Below is a small trained network, with its code and all its weights. Each question gives an input and a target symbol and asks what happens when units are switched off, that is, made to give their printed mean instead of their output.

import numpy as np


def w(rows, s, z=0):
    codes = np.array(rows[::2]) - 128.0
    scale = np.full(codes.shape[1], s)
    scale[-1] = z or s
    return codes * scale


def norm(h):
    return h / np.sqrt((h * h).mean(-1, keepdims=True) + 1e-5)


def f(y):
    return np.maximum(y, 0)


def softmax(a):
    e = np.exp(a - a.max(-1, keepdims=True))
    return e / e.sum(-1, keepdims=True)


def log_softmax(a):
    a = a - a.max(-1, keepdims=True)
    return a - np.log(np.exp(a).sum(-1, keepdims=True))


def net(x, mask):
    ids = ['βγεηξφ'.index(c) for c in x.split()]
    T = len(ids)
    res = E[ids] + P[:T]
    u = 0
    for l in range(2):
        q, k, v = (norm(res) @ M[l].T for M in (Q, K, V))
        z = softmax(np.where(np.tri(T) > 0, q @ k.T / 3**0.5, -1e9)) @ v
        res = res + np.where(mask[u], z, O[l][:, -1]) @ O[l][:, :-1]
        u += 1
        y = f(norm(res) @ A[l][:, :-1].T + A[l][:, -1])
        res = res + np.where(mask[u : u + 16], y, B[l][:, -1]) @ B[l][:, :-1]
        u += 16
    return log_softmax(norm(res)[-1] @ U[:, :-1].T + U[:, -1])


Q, K, V, O, A, B = {}, {}, {}, {}, {}, {}
E = w([
[146,188,171,116,136,119,69,97],'β',
[145,112,62,157,73,107,91,181],'γ',
[63,176,139,160,226,184,117,63],'ε',
[84,132,253,86,143,182,126,111],'η',
[108,118,156,68,145,138,134,170],'ξ',
[167,31,167,86,117,171,71,89],'φ',
],0.0047)
P = w([
[209,78,141,146,254,120,157,220],'0',
[163,97,80,86,42,101,137,152],'1',
[151,96,79,86,61,106,136,142],'2',
[141,103,85,91,72,109,132,131],'3',
[134,103,89,95,82,109,132,122],'4',
[134,107,95,96,87,108,127,117],'5',
[134,113,94,99,91,109,122,113],'6',
[133,114,97,97,95,111,121,108],'7',
[139,120,97,101,98,112,116,104],'8',
[138,124,97,97,100,113,114,98],'9',
[141,128,94,97,105,117,107,98],'10',
],0.0025)
Q[0] = w([
[117,117,69,232,130,114,254,175],'0.h1',
[125,182,70,169,52,27,124,164],'0.h1',
[83,155,205,49,153,146,40,53],'0.h1',
],0.0038)
K[0] = w([
[37,109,76,110,76,167,165,113],'0.h1',
[88,3,126,178,129,252,249,195],'0.h1',
[221,170,180,145,175,91,68,145],'0.h1',
],0.0038)
V[0] = w([
[108,62,155,144,138,238,218,228],'0.h1',
[113,52,142,196,233,171,97,192],'0.h1',
[251,214,205,92,152,24,137,121],'0.h1',
],0.0022)
O[0] = w([
[97,52,143,70,137,172,157,187,73],'0.h1',
[97,154,122,161,132,177,164,201,123],'0.h1',
[112,247,161,253,95,129,90,102,248],'0.h1',
],0.0038,0.0018)
A[0] = w([
[147,82,122,78,124,119,112,88,248],'0.n1',
[188,74,143,83,162,141,146,151,187],'0.n2',
[95,194,175,158,101,100,101,96,124],'0.n3',
[162,159,152,122,94,107,76,131,202],'0.n4',
[97,71,189,177,118,163,121,80,151],'0.n5',
[129,181,150,122,129,186,69,48,189],'0.n6',
[106,127,96,152,117,99,214,135,78],'0.n7',
[69,163,139,150,153,138,228,173,103],'0.n8',
[167,117,151,173,84,174,100,116,158],'0.n9',
[70,142,88,180,165,116,166,67,139],'0.n10',
[141,25,80,135,57,128,114,134,121],'0.n11',
[159,131,72,171,151,107,78,59,98],'0.n12',
[4,127,147,115,147,203,98,83,254],'0.n13',
[201,123,138,116,135,117,104,126,82],'0.n14',
[120,180,150,182,158,169,142,161,205],'0.n15',
[95,107,73,86,155,135,218,122,107],'0.n16',
],0.0036,0.00097)
B[0] = w([
[150,181,115,250,141,139,148,147,174],'0.n1',
[45,185,77,121,99,118,78,65,166],'0.n2',
[135,51,18,137,165,162,80,134,214],'0.n3',
[121,128,103,164,146,177,232,91,198],'0.n4',
[169,183,99,93,156,82,103,211,182],'0.n5',
[113,64,85,116,73,71,171,193,253],'0.n6',
[99,240,107,142,143,155,76,137,129],'0.n7',
[164,218,126,140,99,133,203,114,150],'0.n8',
[110,160,102,87,208,113,189,183,171],'0.n9',
[211,113,166,128,102,122,152,168,161],'0.n10',
[112,234,133,132,164,122,158,114,174],'0.n11',
[85,156,248,105,72,84,141,172,178],'0.n12',
[206,139,87,113,80,85,146,180,228],'0.n13',
[88,104,124,157,113,147,187,143,149],'0.n14',
[130,86,162,75,68,130,163,81,171],'0.n15',
[96,102,73,118,143,146,242,67,143],'0.n16',
],0.0026,0.0045)
Q[1] = w([
[150,38,138,101,205,211,104,155],'1.h1',
[62,218,144,142,114,51,169,114],'1.h1',
[193,247,128,167,38,2,107,121],'1.h1',
],0.0058)
K[1] = w([
[158,149,89,95,1,71,80,66],'1.h1',
[44,169,168,148,190,170,209,234],'1.h1',
[165,108,158,215,228,191,123,217],'1.h1',
],0.0047)
V[1] = w([
[86,72,106,150,85,5,107,189],'1.h1',
[153,76,54,148,153,119,56,90],'1.h1',
[122,104,62,56,216,100,170,188],'1.h1',
],0.0025)
O[1] = w([
[40,206,99,233,38,174,206,101,57],'1.h1',
[147,198,170,99,107,5,130,232,2],'1.h1',
[116,145,186,186,121,202,63,195,230],'1.h1',
],0.0029,0.0027)
A[1] = w([
[165,160,178,81,114,118,155,114,194],'1.n1',
[133,100,150,146,159,148,107,38,106],'1.n2',
[116,103,167,196,136,187,69,121,122],'1.n3',
[114,181,177,159,116,88,92,162,131],'1.n4',
[180,150,115,178,103,104,159,103,103],'1.n5',
[110,143,74,156,160,106,156,186,137],'1.n6',
[100,192,135,176,253,109,132,101,150],'1.n7',
[109,75,68,170,131,148,152,151,97],'1.n8',
[189,142,170,148,159,202,216,188,195],'1.n9',
[136,170,175,118,77,109,159,177,171],'1.n10',
[69,110,155,151,89,124,195,169,191],'1.n11',
[31,78,116,132,167,119,175,223,4],'1.n12',
[146,177,198,178,169,95,167,65,135],'1.n13',
[80,145,124,164,116,147,226,158,126],'1.n14',
[161,87,102,67,137,143,111,129,164],'1.n15',
[119,168,87,161,68,125,89,99,72],'1.n16',
],0.0039,0.0014)
B[1] = w([
[143,166,111,127,100,106,190,169,193],'1.n1',
[60,153,141,80,121,173,177,128,197],'1.n2',
[137,128,92,112,109,105,157,206,209],'1.n3',
[100,158,170,70,137,164,177,84,179],'1.n4',
[120,87,138,122,172,159,102,142,190],'1.n5',
[118,140,172,96,71,148,181,112,186],'1.n6',
[169,74,57,100,3,68,168,82,154],'1.n7',
[93,100,161,55,131,171,150,137,194],'1.n8',
[111,189,82,154,57,11,131,74,253],'1.n9',
[95,89,161,84,166,177,132,131,204],'1.n10',
[166,122,158,133,210,134,64,91,191],'1.n11',
[136,92,126,116,142,198,92,52,166],'1.n12',
[191,31,76,105,98,114,153,145,162],'1.n13',
[164,75,66,181,149,75,103,110,193],'1.n14',
[134,104,151,190,176,106,101,110,243],'1.n15',
[95,184,168,168,177,90,98,110,227],'1.n16',
],0.0035,0.0025)
U = w([
[163,98,58,129,97,38,229,90,170],'β',
[59,217,194,207,212,113,79,66,2],'γ',
[229,42,166,161,181,117,38,188,202],'ε',
[72,28,105,87,201,253,127,48,91],'η',
[78,160,69,160,64,197,127,244,104],'ξ',
[121,155,254,14,112,170,210,159,182],'φ',
],0.0049,0.00054)

Each question gives the input, a string of symbols that net reads in full, and the target symbol t.
The units are the heads (3 rows each of Q, K, V and O) and the neurons (one row each of A and B). Each row of codes is followed by its name. A weight is (code - 128) times the scale printed after its matrix; where a second scale follows, it is the last column's (O, A, B and U).
mask holds one flag per unit, layer by layer, with each layer's heads first. A switched-off unit (its flag False) gives its mean, the last column of its rows in O or B, instead of its output. The means were averaged over made-up inputs and are rounded, as every weight is.
A unit's drop is (log p(t) with every unit on - log p(t) with that unit switched off) / (log p(t) with every unit on - log p(t) with every unit switched off).
unit that matters most: the unit with the biggest drop
top k neurons: the k neurons with the biggest drops, biggest first
k most important neurons of layer l: the k neurons of layer l with the biggest drops, biggest first
input β ξ β, target γ: unit that matters most	1.n16
input φ η η β β ε ξ ε β, target φ: top 3 neurons	[0.n12 1.n4 0.n2]
input ξ β η ξ ξ η ξ η γ ξ, target ξ: 3 most important neurons of layer 0	[0.n6 0.n3 0.n1]
input φ β φ, target φ: top 2 neurons	[0.n12 1.n4]
input η φ ε β γ η η ε ε, target η: top 2 neurons	[0.n6 1.n2]
input γ ξ γ η β η, target γ: top 3 neurons	[0.n3 0.n4 1.n16]
input ε ε ξ ξ ε η ε ξ β ξ, target ε: 2 most important neurons of layer 0	[0.n3 0.n6]
input η β β, target γ: 3 most important neurons of layer 0	[0.n12 0.n3 0.n6]
input φ ε φ β φ ε η γ ξ γ φ, target φ: top 3 neurons	[0.n12 1.n4 0.n3]
input η η β ε ε η η, target η: top 2 neurons	[0.n3 1.n2]
input ξ γ β η ε, target ξ: top 2 neurons	[1.n3 0.n3]
input γ ε ξ β ε ε φ ξ, target γ: top 2 neurons	[0.n6 0.n3]
input β ε η ξ ξ η φ, target β: 4 most important neurons of layer 0	[0.n9 0.n5 0.n11 0.n3]
input ξ β η φ φ, target ξ: unit that matters most	1.h1
input β ξ ξ γ β β η ξ β φ β, target β: top 3 neurons	[1.n13 0.n4 1.n7]
input φ φ φ ξ, target η: top 2 neurons	[1.n12 0.n16]
input ε ε φ β ε φ ε, target ε: 4 most important neurons of layer 0	[0.n6 0.n10 0.n13 0.n3]
input η β η β φ η ξ β η γ γ, target η: 2 most important neurons of layer 1	[1.n9 1.n8]
input ξ ε η η β ε γ ε, target ξ: top 2 neurons	[1.n3 0.n12]
input γ φ φ β η, target γ: top 2 neurons	[0.n3 0.n4]
input β ε φ ε γ η η ε ξ, target β: top 2 neurons	[0.n6 0.n3]
input β β ξ, target η: unit that matters most	1.n9
input ε η η ξ η ξ η ε, target β: 2 most important neurons of layer 0	[0.n13 0.n10]
input β ε γ ε η ξ, target β: top 3 neurons	[0.n3 0.n6 0.n8]
input ξ η β φ β β γ β γ ξ, target ξ: 4 most important neurons of layer 0	[0.n3 0.n12 0.n4 0.n16]
input φ β η ε, target φ: 2 most important neurons of layer 0	[0.n12 0.n10]
input ε γ φ η β, target ε: 4 most important neurons of layer 0	[0.n3 0.n6 0.n12 0.n2]
